Below is a small trained network, with its code and all its weights. Each question gives an input and a class and asks what happens when units are switched off, that is, made to give their printed mean instead of their output.

import numpy as np


def w(rows, s, z=0):
    codes = np.array(rows[::2]) - 128.0
    scale = np.full(codes.shape[1], s)
    scale[-1] = z or s
    return codes * scale


def f(y):
    return np.maximum(y, 0)


def log_softmax(a):
    a = a - a.max(-1, keepdims=True)
    return a - np.log(np.exp(a).sum(-1, keepdims=True))


def net(x, mask):
    res = np.array(x, float).reshape(1, 4) / 4 @ E
    y = f(res @ A[0][:, :-1].T + A[0][:, -1])
    res = res + np.where(mask, y, B[0][:, -1]) @ B[0][:, :-1]
    return log_softmax(res[-1] @ U[:, :-1].T + U[:, -1])


A, B = {}, {}
E = w([
[166,151,124,140,124,135,101,150,138],'x0',
[190,127,233,133,240,106,83,91,130],'x1',
[178,96,81,98,150,154,104,129,70],'x2',
[159,248,92,132,173,123,131,115,94],'x3',
],0.014)
A[0] = w([
[55,213,139,148,45,103,155,128,252,33],'N1',
[112,201,94,118,107,137,152,132,87,104],'N2',
[121,156,96,131,119,120,106,75,149,116],'N3',
[130,21,101,157,27,155,105,140,180,20],'N4',
[113,238,54,144,128,131,151,67,91,133],'N5',
[88,141,21,129,16,139,156,169,138,109],'N6',
[151,80,21,66,111,206,103,123,47,6],'N7',
],0.012,0.0016)
B[0] = w([
[187,111,80,185,114,71,133,177,42,213],'N1',
[104,91,192,73,117,132,119,175,192,182],'N2',
[119,76,145,122,116,136,88,153,119,146],'N3',
[85,153,114,53,108,171,135,197,168,211],'N4',
[69,105,87,83,81,180,152,146,162,210],'N5',
[147,150,193,138,214,143,102,4,150,249],'N6',
[161,132,105,208,95,55,146,169,74,209],'N7',
],0.013,0.022)
U = w([
[170,149,183,117,163,140,85,3,164,249],'0',
[93,125,98,29,70,180,147,177,189,48],'1',
[183,131,77,218,76,43,161,137,51,86],'2',
],0.012,0.0018)

Each question gives the input, the list of numbers given to net, and the class t.
The units are the neurons (one row each of A and B). Each row of codes is followed by its name. A weight is (code - 128) times the scale printed after its matrix; where a second scale follows, it is the last column's (A, B and U).
mask holds one flag per neuron, in row order. A switched-off neuron (its flag False) gives its mean, the last column of its row in B, instead of its output. The means were averaged over made-up inputs and are rounded, as every weight is.
A unit's drop is (log p(t) with every unit on - log p(t) with that unit switched off) / (log p(t) with every unit on - log p(t) with every unit switched off).
The circuit of an input: a set's keep is (log p(t) with only the set's units on - log p(t) with every unit switched off) / (log p(t) with every unit on - log p(t) with every unit switched off). Starting from all 7 units, units are removed one at a time, each time the one whose removal leaves the highest keep (on an exact tie, the one counted first), for as long as the keep stays at least 0.8.
units of the circuit, in order: the units of the circuit, biggest drop first
unit that matters most: the unit with the biggest drop
top k neurons: the k neurons with the biggest drops, biggest first
drop of u: that unit's drop, to one decimal
input [8,0,-3,0], class 2: top 2 neurons => [N6, N4]
input [6,-1,6,-4], class 2: unit that matters most => N7
input [3,5,0,-6], class 1: top 3 neurons => [N6, N1, N7]
input [-1,-3,1,3], class 0: top 2 neurons => [N4, N6]
input [4,-5,-4,0], class 0: top 2 neurons => [N6, N7]
input [-8,6,8,-8], class 1: top 2 neurons => [N6, N1]
input [-8,-1,-1,0], class 0: top 3 neurons => [N7, N4, N5]
input [-1,-1,5,6], class 1: top 2 neurons => [N5, N1]
input [-7,-8,8,1], class 0: top 3 neurons => [N6, N1, N2]
input [-4,4,-7,-8], class 1: top 2 neurons => [N7, N4]
input [-8,-1,-3,1], class 2: top 3 neurons => [N4, N6, N1]
input [8,4,-8,0], class 2: drop of N6 => 0.2
input [7,-5,-5,3], class 0: drop of N2 => 0.3
input [6,5,-7,2], class 2: units of the circuit, in order => [N6]
input [2,-5,-7,1], class 2: drop of N1 => 9.5
